Below is a small trained network, with its code and all its weights. Each question gives an input and a target symbol and asks what happens when units are switched off, that is, made to give their printed mean instead of their output.

import numpy as np


def w(rows, s, z=0):
    codes = np.array(rows[::2]) - 128.0
    scale = np.full(codes.shape[1], s)
    scale[-1] = z or s
    return codes * scale


def f(y):
    return y / 2 * (1 + np.tanh(0.7978845608 * (y + 0.044715 * y**3)))


def softmax(a):
    e = np.exp(a - a.max(-1, keepdims=True))
    return e / e.sum(-1, keepdims=True)


def log_softmax(a):
    a = a - a.max(-1, keepdims=True)
    return a - np.log(np.exp(a).sum(-1, keepdims=True))


def net(x, mask):
    ids = ['βδεζηθφψω'.index(c) for c in x.split()]
    T = len(ids)
    res = E[ids] + P[:T]
    u = 0
    for l in range(3):
        r = res
        for j in range(2):
            rows = slice(2 * j, 2 * j + 2)
            q, k, v = (r @ M[l][rows].T for M in (Q, K, V))
            z = softmax(np.where(np.tri(T) > 0, q @ k.T / 2**0.5, -1e9)) @ v
            o = O[l][rows]
            res = res + np.where(mask[u + j], z, o[:, -1]) @ o[:, :-1]
        u += 2
        y = f(res @ A[l][:, :-1].T + A[l][:, -1])
        res = res + np.where(mask[u : u + 4], y, B[l][:, -1]) @ B[l][:, :-1]
        u += 4
    return log_softmax(res[-1] @ U[:, :-1].T + U[:, -1])


Q, K, V, O, A, B = {}, {}, {}, {}, {}, {}
E = w([
[88,88,83,97,94,71,185,176,146,102,116],'β',
[130,188,99,252,192,109,140,95,180,121,126],'δ',
[134,151,178,138,118,168,185,107,64,182,125],'ε',
[75,90,119,165,196,86,139,158,115,82,164],'ζ',
[81,149,143,144,122,98,143,57,176,112,62],'η',
[115,114,101,159,88,101,173,94,116,109,123],'θ',
[78,98,84,131,155,199,100,80,156,160,136],'φ',
[161,151,47,117,148,74,190,110,112,80,154],'ψ',
[187,163,110,79,184,75,129,165,61,168,191],'ω',
],0.022)
P = w([
[124,241,56,96,175,63,63,183,36,207,202],'0',
[88,149,139,138,194,86,208,91,124,185,248],'1',
[128,156,149,145,130,174,212,105,194,119,175],'2',
[120,237,142,100,171,118,100,151,100,160,118],'3',
[132,181,129,172,134,128,93,92,106,154,134],'4',
[149,254,112,149,78,89,41,137,121,80,149],'5',
],0.0061)
Q[0] = w([
[77,151,101,145,119,89,156,45,139,68,106],'0.h0',
[194,151,122,151,123,143,69,1,69,101,174],'0.h0',
[34,56,157,121,122,88,133,181,224,144,105],'0.h1',
[128,114,123,132,109,134,183,103,38,96,146],'0.h1',
],0.0075)
K[0] = w([
[3,156,190,138,144,161,110,67,182,136,50],'0.h0',
[180,168,181,188,152,187,76,81,84,155,153],'0.h0',
[77,41,85,138,180,112,122,163,179,102,119],'0.h1',
[182,133,215,108,91,157,181,116,54,75,135],'0.h1',
],0.0071)
V[0] = w([
[66,85,126,84,151,83,107,127,253,74,132],'0.h0',
[144,119,182,90,118,70,104,65,157,107,27],'0.h0',
[153,104,202,117,164,98,187,113,143,109,65],'0.h1',
[202,146,180,97,75,221,218,123,59,179,116],'0.h1',
],0.0044)
O[0] = w([
[124,115,44,146,149,72,98,153,111,136,134,219],'0.h0',
[2,125,144,78,174,179,115,61,152,145,172,2],'0.h0',
[106,107,199,172,177,77,125,92,156,111,79,80],'0.h1',
[147,180,202,181,98,129,204,85,114,3,40,11],'0.h1',
],0.0075,0.0026)
A[0] = w([
[173,143,8,115,102,9,194,196,121,165,72,252],'0.n0',
[103,113,221,142,139,214,142,108,133,148,125,87],'0.n1',
[156,85,124,74,125,91,70,51,124,223,135,84],'0.n2',
[144,142,168,151,122,101,103,253,54,201,223,170],'0.n3',
],0.0048,0.0026)
B[0] = w([
[94,43,118,146,70,53,178,99,80,172,106,249],'0.n0',
[128,122,53,133,208,22,92,74,212,54,168,128],'0.n1',
[128,144,131,14,29,57,153,187,44,130,115,128],'0.n2',
[123,112,238,178,150,254,190,133,77,143,186,168],'0.n3',
],0.0077,0.016)
Q[1] = w([
[50,72,108,101,59,178,116,163,154,70,166],'1.h0',
[81,27,150,254,123,123,70,35,171,128,92],'1.h0',
[162,101,67,161,217,207,84,73,212,147,171],'1.h1',
[112,92,172,126,155,118,64,242,30,84,154],'1.h1',
],0.0049)
K[1] = w([
[77,2,132,69,64,207,152,128,121,150,112],'1.h0',
[111,75,84,110,212,188,94,174,166,123,122],'1.h0',
[139,119,92,160,148,205,35,111,167,118,172],'1.h1',
[110,84,115,77,164,165,82,194,56,93,138],'1.h1',
],0.0052)
V[1] = w([
[113,190,196,162,181,51,197,119,137,136,138],'1.h0',
[72,110,83,106,199,137,158,46,85,173,200],'1.h0',
[127,88,108,147,43,144,94,102,45,74,167],'1.h1',
[96,197,163,184,4,81,156,74,146,212,193],'1.h1',
],0.0047)
O[1] = w([
[120,122,129,124,95,139,68,115,92,106,148,183],'1.h0',
[206,97,93,80,150,160,137,112,56,106,2,252],'1.h0',
[101,82,117,148,153,109,170,81,96,48,55,197],'1.h1',
[40,169,200,136,67,134,36,56,249,132,69,254],'1.h1',
],0.009,0.0083)
A[1] = w([
[130,130,36,122,121,220,149,109,93,111,123,139],'1.n0',
[96,123,77,32,123,149,17,61,110,104,102,249],'1.n1',
[47,77,49,98,78,143,157,254,156,166,56,127],'1.n2',
[58,119,91,219,199,121,137,194,65,57,141,205],'1.n3',
],0.0059,0.0018)
B[1] = w([
[97,205,150,59,137,124,179,70,145,96,166,143],'1.n0',
[133,148,109,159,234,142,178,54,156,108,156,173],'1.n1',
[93,56,183,154,157,84,104,116,129,202,196,254],'1.n2',
[231,80,132,114,171,187,103,98,202,2,124,148],'1.n3',
],0.0079,0.013)
Q[2] = w([
[149,207,82,143,108,76,163,74,172,113,2],'2.h0',
[141,97,56,153,132,129,128,86,98,159,166],'2.h0',
[92,26,165,103,158,87,146,91,158,128,165],'2.h1',
[113,190,182,124,169,160,108,167,112,186,164],'2.h1',
],0.0079)
K[2] = w([
[182,254,85,171,191,195,118,80,141,111,68],'2.h0',
[185,146,96,146,179,118,185,124,115,197,145],'2.h0',
[118,69,166,71,210,85,116,173,162,186,88],'2.h1',
[88,100,186,101,85,99,202,164,86,173,98],'2.h1',
],0.0068)
V[2] = w([
[164,164,148,225,126,175,71,76,180,253,173],'2.h0',
[145,128,213,118,129,72,171,53,136,122,73],'2.h0',
[157,81,141,111,177,129,108,199,130,76,89],'2.h1',
[149,153,71,217,90,114,115,125,93,120,87],'2.h1',
],0.006)
O[2] = w([
[157,200,165,199,208,121,121,92,151,3,89,101],'2.h0',
[80,211,186,67,90,243,117,170,50,62,124,254],'2.h0',
[115,232,112,37,107,67,47,245,100,80,133,88],'2.h1',
[22,155,117,183,115,205,220,246,222,109,98,116],'2.h1',
],0.0068,0.012)
A[2] = w([
[129,136,149,170,170,105,136,148,193,66,92,76],'2.n0',
[111,26,44,105,97,67,221,137,166,143,82,2],'2.n1',
[158,254,161,6,120,142,133,68,97,80,106,117],'2.n2',
[250,133,96,134,55,129,60,64,43,130,69,131],'2.n3',
],0.005,0.00075)
B[2] = w([
[122,98,118,135,149,125,185,245,120,77,191,142],'2.n0',
[144,147,73,162,99,69,79,136,17,71,165,255],'2.n1',
[104,162,96,113,122,44,199,150,159,153,232,187],'2.n2',
[163,92,148,119,152,90,146,101,254,152,104,154],'2.n3',
],0.0093,0.014)
U = w([
[137,88,142,48,152,183,86,159,118,59,168,124],'β',
[130,143,114,191,204,135,144,195,89,134,99,151],'δ',
[146,142,234,111,65,138,187,151,132,152,163,204],'ε',
[121,166,88,89,122,61,131,198,168,180,140,84],'ζ',
[43,95,79,93,177,167,157,83,185,179,199,71],'η',
[54,109,165,81,105,210,102,97,136,113,26,253],'θ',
[182,126,151,113,94,113,94,77,152,111,89,104],'φ',
[163,251,42,120,113,186,96,145,2,143,88,88],'ψ',
[56,113,171,145,115,110,36,131,111,150,191,119],'ω',
],0.0047,0.0017)

Each question gives the input, a string of symbols that net reads in full, and the target symbol t.
The units are the heads (2 rows each of Q, K, V and O) and the neurons (one row each of A and B). Each row of codes is followed by its name. A weight is (code - 128) times the scale printed after its matrix; where a second scale follows, it is the last column's (O, A, B and U).
mask holds one flag per unit, layer by layer, with each layer's heads first. A switched-off unit (its flag False) gives its mean, the last column of its rows in O or B, instead of its output. The means were averaged over made-up inputs and are rounded, as every weight is.
A unit's drop is (log p(t) with every unit on - log p(t) with that unit switched off) / (log p(t) with every unit on - log p(t) with every unit switched off).
The circuit of an input: a set's keep is (log p(t) with only the set's units on - log p(t) with every unit switched off) / (log p(t) with every unit on - log p(t) with every unit switched off). Starting from the 12 units with the biggest drops (on a tie, the unit counted first), units are removed one at a time, each time the one whose removal leaves the highest keep (on an exact tie, the one counted first), for as long as the keep stays at least 0.8.
units of the circuit, in order: the units of the circuit, biggest drop first
top k neurons: the k neurons with the biggest drops, biggest first
top k neurons in layer l: the k neurons of layer l with the biggest drops, biggest first
heads that matter: for each layer, one digit per head in row order, 1 if its drop is at least 0.15 and else 0, layers parted by /
input β ω η θ, target η: units of the circuit, in order => (0.h0 1.n1 2.n1)
input ε β β β θ ψ, target ε: heads that matter => 11 / 00 / 00
input δ β β β ψ, target δ: units of the circuit, in order => (2.h0 2.h1 2.n0 1.h1)
input ψ δ ω θ β θ, target δ: units of the circuit, in order => (2.h0 2.n0 1.h1 0.n0)
input ψ η φ β φ ψ, target φ: top 2 neurons => (0.n0 2.n3)
input β β ε θ, target ε: top 3 neurons => (2.n2 2.n1 0.n0)
input ε η ω ψ φ ψ, target φ: top 3 neurons => (0.n0 1.n1 2.n3)
input ε ψ ε φ, target η: heads that matter => 00 / 00 / 00
input β φ β ψ ζ, target β: units of the circuit, in order => (1.n3 1.h1 0.n0)
input β η ψ ψ, target η: units of the circuit, in order => (0.h0 1.n1 2.n1)
input φ β ψ ψ θ, target φ: heads that matter => 00 / 00 / 11
input ψ δ η φ β δ, target δ: units of the circuit, in order => (2.h0 2.n0)
input β ω β ω ψ η, target η: top 4 neurons => (1.n1 2.n2 0.n0 2.n1)
input β ψ δ, target δ: heads that matter => 00 / 00 / 10
input θ β ω ζ, target β: heads that matter => 00 / 00 / 00
input β ζ β β ψ, target ζ: top 3 neurons => (1.n3 2.n3 2.n2)
input θ φ θ, target φ: top 3 neurons => (0.n0 2.n3 1.n0)
input β β β θ, target θ: top 2 neurons => (0.n0 2.n1)
input β ψ ψ, target ψ: top neuron => (2.n1)
input β ω ζ β θ, target ζ: top 2 neurons => (1.n3 2.n2)
input ψ ω β β ψ, target ψ: top 2 neurons => (1.n2 2.n1)
input ω ζ β β β ψ, target ζ: top 3 neurons => (1.n3 0.n0 2.n3)
input β η β β β θ, target η: top 3 neurons => (1.n1 2.n1 0.n0)
input β β δ θ η, target η: top 3 neurons => (1.n1 2.n2 2.n1)
input ω ψ ε δ ψ, target δ: top 2 neurons in layer 0 => (0.n0 0.n3)
